Below is a small trained network, with its code and all its weights. Each question gives an input and a class and asks what happens when units are switched off, that is, made to give their printed mean instead of their output.

import numpy as np


def w(rows, s, z=0):
    codes = np.array(rows[::2]) - 128.0
    scale = np.full(codes.shape[1], s)
    scale[-1] = z or s
    return codes * scale


def norm(h):
    return h / np.sqrt((h * h).mean(-1, keepdims=True) + 1e-5)


def f(y):
    return np.maximum(y, 0)


def log_softmax(a):
    a = a - a.max(-1, keepdims=True)
    return a - np.log(np.exp(a).sum(-1, keepdims=True))


def net(x, mask):
    res = np.array(x, float).reshape(1, 3) / 4 @ E
    u = 0
    for l in range(2):
        y = f(norm(res) @ A[l][:, :-1].T + A[l][:, -1])
        res = res + np.where(mask[u : u + 12], y, B[l][:, -1]) @ B[l][:, :-1]
        u += 12
    return log_softmax(norm(res)[-1] @ U[:, :-1].T + U[:, -1])


A, B = {}, {}
E = w([
[138,58,91,150,2],'x0',
[119,51,96,69,143],'x1',
[84,180,90,64,99],'x2',
],0.0098)
A[0] = w([
[161,179,185,166,109,149],'L0N0',
[65,157,44,96,122,98],'L0N1',
[114,141,101,114,232,91],'L0N2',
[86,29,92,128,177,97],'L0N3',
[131,17,94,112,48,114],'L0N4',
[130,70,90,145,152,123],'L0N5',
[102,64,165,196,150,99],'L0N6',
[124,120,117,85,123,4],'L0N7',
[95,66,1,99,163,103],'L0N8',
[99,177,92,72,125,100],'L0N9',
[101,81,106,91,174,107],'L0N10',
[138,68,118,202,212,108],'L0N11',
],0.014,0.027)
B[0] = w([
[75,135,138,94,118,234],'L0N0',
[167,160,136,103,115,164],'L0N1',
[119,88,71,165,164,171],'L0N2',
[98,127,178,113,114,162],'L0N3',
[122,101,76,97,153,254],'L0N4',
[105,123,173,115,120,165],'L0N5',
[181,157,132,93,105,156],'L0N6',
[3,69,219,80,253,128],'L0N7',
[117,130,193,133,112,181],'L0N8',
[183,133,114,133,106,161],'L0N9',
[86,134,189,166,111,159],'L0N10',
[176,154,104,111,107,181],'L0N11',
],0.022,0.0092)
A[1] = w([
[159,175,172,127,231,147],'L1N0',
[108,91,77,156,89,3],'L1N1',
[94,127,93,75,147,95],'L1N2',
[104,103,100,59,134,128],'L1N3',
[83,148,129,231,206,54],'L1N4',
[144,11,92,135,7,104],'L1N5',
[70,71,52,175,114,32],'L1N6',
[181,149,173,81,123,190],'L1N7',
[193,62,104,252,41,187],'L1N8',
[188,138,87,69,100,59],'L1N9',
[64,115,202,152,105,118],'L1N10',
[243,148,129,92,86,122],'L1N11',
],0.018,0.011)
B[1] = w([
[146,162,85,118,58,208],'L1N0',
[117,121,57,37,167,139],'L1N1',
[171,118,134,142,183,199],'L1N2',
[132,73,177,172,172,237],'L1N3',
[137,104,53,69,141,168],'L1N4',
[114,255,59,108,52,245],'L1N5',
[159,107,164,119,225,162],'L1N6',
[127,121,163,188,79,237],'L1N7',
[183,78,212,140,231,148],'L1N8',
[138,82,175,160,155,194],'L1N9',
[52,113,172,75,115,192],'L1N10',
[197,135,147,213,129,209],'L1N11',
],0.02,0.011)
U = w([
[237,226,161,185,22,135],'0',
[149,183,11,27,201,150],'1',
[21,206,194,37,47,114],'2',
[161,52,247,145,221,191],'3',
[33,93,56,245,137,3],'4',
[30,92,53,249,136,3],'5',
[25,90,49,254,134,3],'6',
[46,98,65,230,138,3],'7',
],0.026,0.03)

Each question gives the input, the list of numbers given to net, and the class t.
The units are the neurons (one row each of A and B). Each row of codes is followed by its name. A weight is (code - 128) times the scale printed after its matrix; where a second scale follows, it is the last column's (A, B and U).
mask holds one flag per neuron, layer by layer. A switched-off neuron (its flag False) gives its mean, the last column of its row in B, instead of its output. The means were averaged over made-up inputs and are rounded, as every weight is.
A unit's drop is (log p(t) with every unit on - log p(t) with that unit switched off) / (log p(t) with every unit on - log p(t) with every unit switched off).
The circuit of an input: a set's keep is (log p(t) with only the set's units on - log p(t) with every unit switched off) / (log p(t) with every unit on - log p(t) with every unit switched off). Starting from the 12 units with the biggest drops (on a tie, the unit counted first), units are removed one at a time, each time the one whose removal leaves the highest keep (on an exact tie, the one counted first), for as long as the keep stays at least 0.8.
circuit, biggest first: the units of the circuit, biggest drop first
unit that matters most: the unit with the biggest drop
top k neurons: the k neurons with the biggest drops, biggest first
top k neurons in layer l: the k neurons of layer l with the biggest drops, biggest first
input [2,8,-8], class 0: circuit, biggest first	L1N5
input [2,-4,-1], class 2: top 2 neurons in layer 0	L0N4, L0N2
input [-7,7,-1], class 1: top 4 neurons	L0N2, L1N4, L0N0, L1N7
input [5,7,-1], class 2: top 2 neurons	L0N8, L1N5
input [-5,-4,-4], class 1: top 4 neurons in layer 0	L0N2, L0N6, L0N1, L0N8
input [0,5,-5], class 0: top 2 neurons	L0N11, L0N6
input [-5,5,5], class 0: top 3 neurons in layer 0	L0N1, L0N0, L0N9
input [-7,3,6], class 1: top 2 neurons	L0N2, L0N11
input [1,3,-1], class 3: top 2 neurons in layer 0	L0N4, L0N9
input [-3,3,3], class 3: top 3 neurons	L1N8, L0N9, L0N0
input [-7,0,-7], class 0: top 2 neurons in layer 0	L0N11, L0N4
input [8,3,-3], class 1: top 2 neurons	L1N5, L0N4
input [-1,-3,3], class 3: top 4 neurons	L1N5, L1N0, L0N0, L0N10
input [4,-2,-1], class 1: unit that matters most	L1N5
input [2,1,-2], class 3: top 2 neurons	L0N4, L1N3
input [0,1,1], class 3: top 3 neurons in layer 1	L1N5, L1N10, L1N0
input [-7,8,5], class 2: top 4 neurons in layer 0	L0N10, L0N4, L0N8, L0N1
input [0,-3,3], class 3: top 3 neurons	L1N5, L1N0, L0N0
input [7,-7,6], class 1: top 2 neurons in layer 1	L1N7, L1N11
input [8,7,2], class 1: circuit, biggest first	L0N4
